Here is a tiny trained network, its code and every weight. The questions are about switching its units off for an input and a class, where a switched-off unit gives its printed mean instead of its output.

import numpy as np


def w(rows, s, z=0):
    codes = np.array(rows[::2]) - 128.0
    scale = np.full(codes.shape[1], s)
    scale[-1] = z or s
    return codes * scale


def f(y):
    return np.maximum(y, 0)


def log_softmax(a):
    a = a - a.max(-1, keepdims=True)
    return a - np.log(np.exp(a).sum(-1, keepdims=True))


def net(x, mask):
    res = np.array(x, float).reshape(1, 6) / 4 @ E
    y = f(res @ A[0][:, :-1].T + A[0][:, -1])
    res = res + np.where(mask, y, B[0][:, -1]) @ B[0][:, :-1]
    return log_softmax(res[-1] @ U[:, :-1].T + U[:, -1])


A, B = {}, {}
E = w([
[30,158,211,248,173],'x0',
[33,51,180,150,67],'x1',
[147,159,255,118,31],'x2',
[119,249,95,149,71],'x3',
[225,141,158,175,154],'x4',
[168,129,180,35,168],'x5',
],0.011)
A[0] = w([
[145,164,41,125,142,110],'N1',
[77,72,151,136,155,219],'N2',
[92,107,118,91,114,164],'N3',
[181,108,156,103,131,61],'N4',
[116,110,75,129,114,209],'N5',
[106,102,137,181,187,126],'N6',
[203,197,152,86,145,254],'N7',
[131,158,177,236,163,225],'N8',
[177,94,127,19,126,144],'N9',
[165,175,25,104,91,184],'N10',
[119,166,172,65,127,145],'N11',
[144,136,115,214,218,244],'N12',
[53,49,139,105,95,140],'N13',
[130,71,212,184,250,174],'N14',
[149,142,88,167,78,100],'N15',
[141,70,173,40,138,186],'N16',
[121,176,165,64,197,234],'N17',
[97,155,194,68,77,226],'N18',
[83,27,159,77,75,169],'N19',
[63,153,104,190,192,123],'N20',
[121,174,12,85,185,95],'N21',
[162,134,152,181,8,235],'N22',
[101,115,137,105,128,43],'N23',
[131,180,43,37,134,194],'N24',
],0.012,0.0032)
B[0] = w([
[110,146,57,125,122,215],'N1',
[145,44,126,131,94,214],'N2',
[75,92,115,126,152,173],'N3',
[157,119,183,95,109,172],'N4',
[70,116,86,137,111,180],'N5',
[175,94,98,203,101,195],'N6',
[167,210,137,86,177,249],'N7',
[165,165,114,215,138,249],'N8',
[169,133,139,33,162,241],'N9',
[91,146,83,92,140,249],'N10',
[124,141,168,124,172,186],'N11',
[202,126,81,190,123,225],'N12',
[66,43,150,144,68,228],'N13',
[188,85,141,172,140,254],'N14',
[152,163,78,124,66,172],'N15',
[148,101,201,67,140,224],'N16',
[145,116,139,125,225,205],'N17',
[84,144,177,144,138,226],'N18',
[35,38,199,97,80,242],'N19',
[135,112,120,180,131,223],'N20',
[131,131,2,125,186,249],'N21',
[83,232,133,119,15,226],'N22',
[95,104,139,141,136,148],'N23',
[104,135,62,53,220,253],'N24',
],0.0091,0.014)
U = w([
[185,108,112,231,130,144],'0',
[111,237,176,137,160,190],'1',
[177,160,195,52,152,11],'2',
[109,246,130,141,31,117],'3',
[123,161,47,101,165,190],'4',
[64,79,154,108,79,92],'5',
],0.013,0.0012)

Each question gives the input, the list of numbers given to net, and the class t.
The units are the neurons (one row each of A and B). Each row of codes is followed by its name. A weight is (code - 128) times the scale printed after its matrix; where a second scale follows, it is the last column's (A, B and U).
mask holds one flag per neuron, in row order. A switched-off neuron (its flag False) gives its mean, the last column of its row in B, instead of its output. The means were averaged over made-up inputs and are rounded, as every weight is.
A unit's drop is (log p(t) with every unit on - log p(t) with that unit switched off) / (log p(t) with every unit on - log p(t) with every unit switched off).
The circuit of an input: a set's keep is (log p(t) with only the set's units on - log p(t) with every unit switched off) / (log p(t) with every unit on - log p(t) with every unit switched off). Starting from the 12 units with the biggest drops (on a tie, the unit counted first), units are removed one at a time, each time the one whose removal leaves the highest keep (on an exact tie, the one counted first), for as long as the keep stays at least 0.8.
circuit, biggest first: the units of the circuit, biggest drop first
top k neurons: the k neurons with the biggest drops, biggest first
drop of u: that unit's drop, to one decimal
input [3,6,4,-1,8,4], class 0: circuit, biggest first : N14
input [-7,1,-2,-7,-4,4], class 2: top 2 neurons : N9, N16
input [-3,-3,5,-2,-6,-6], class 5: top 3 neurons : N7, N8, N12
input [4,1,1,2,-6,-7], class 3: top 2 neurons : N22, N14
input [-8,5,3,8,-1,3], class 2: top 3 neurons : N9, N24, N8
input [7,-6,-5,7,2,4], class 0: top 4 neurons : N12, N8, N20, N9
input [-6,-6,4,4,-7,6], class 2: top 3 neurons : N9, N16, N7
input [-3,3,2,-6,6,-1], class 5: top 3 neurons : N7, N19, N24
input [6,3,1,5,-7,-5], class 3: top 2 neurons : N22, N8
input [-8,7,-6,1,-5,-1], class 5: top 2 neurons : N19, N13
input [-7,0,-4,-6,-2,6], class 2: top 2 neurons : N16, N9
input [6,3,5,-8,2,-3], class 0: top 2 neurons : N14, N8
input [6,-4,1,6,-6,-3], class 3: drop of N14 : 0.3
input [-6,2,5,4,-8,5], class 2: circuit, biggest first : N9
input [-5,2,-4,-1,6,4], class 2: drop of N4 : 0.1
input [-1,5,5,1,3,0], class 3: drop of N22 : 1.6
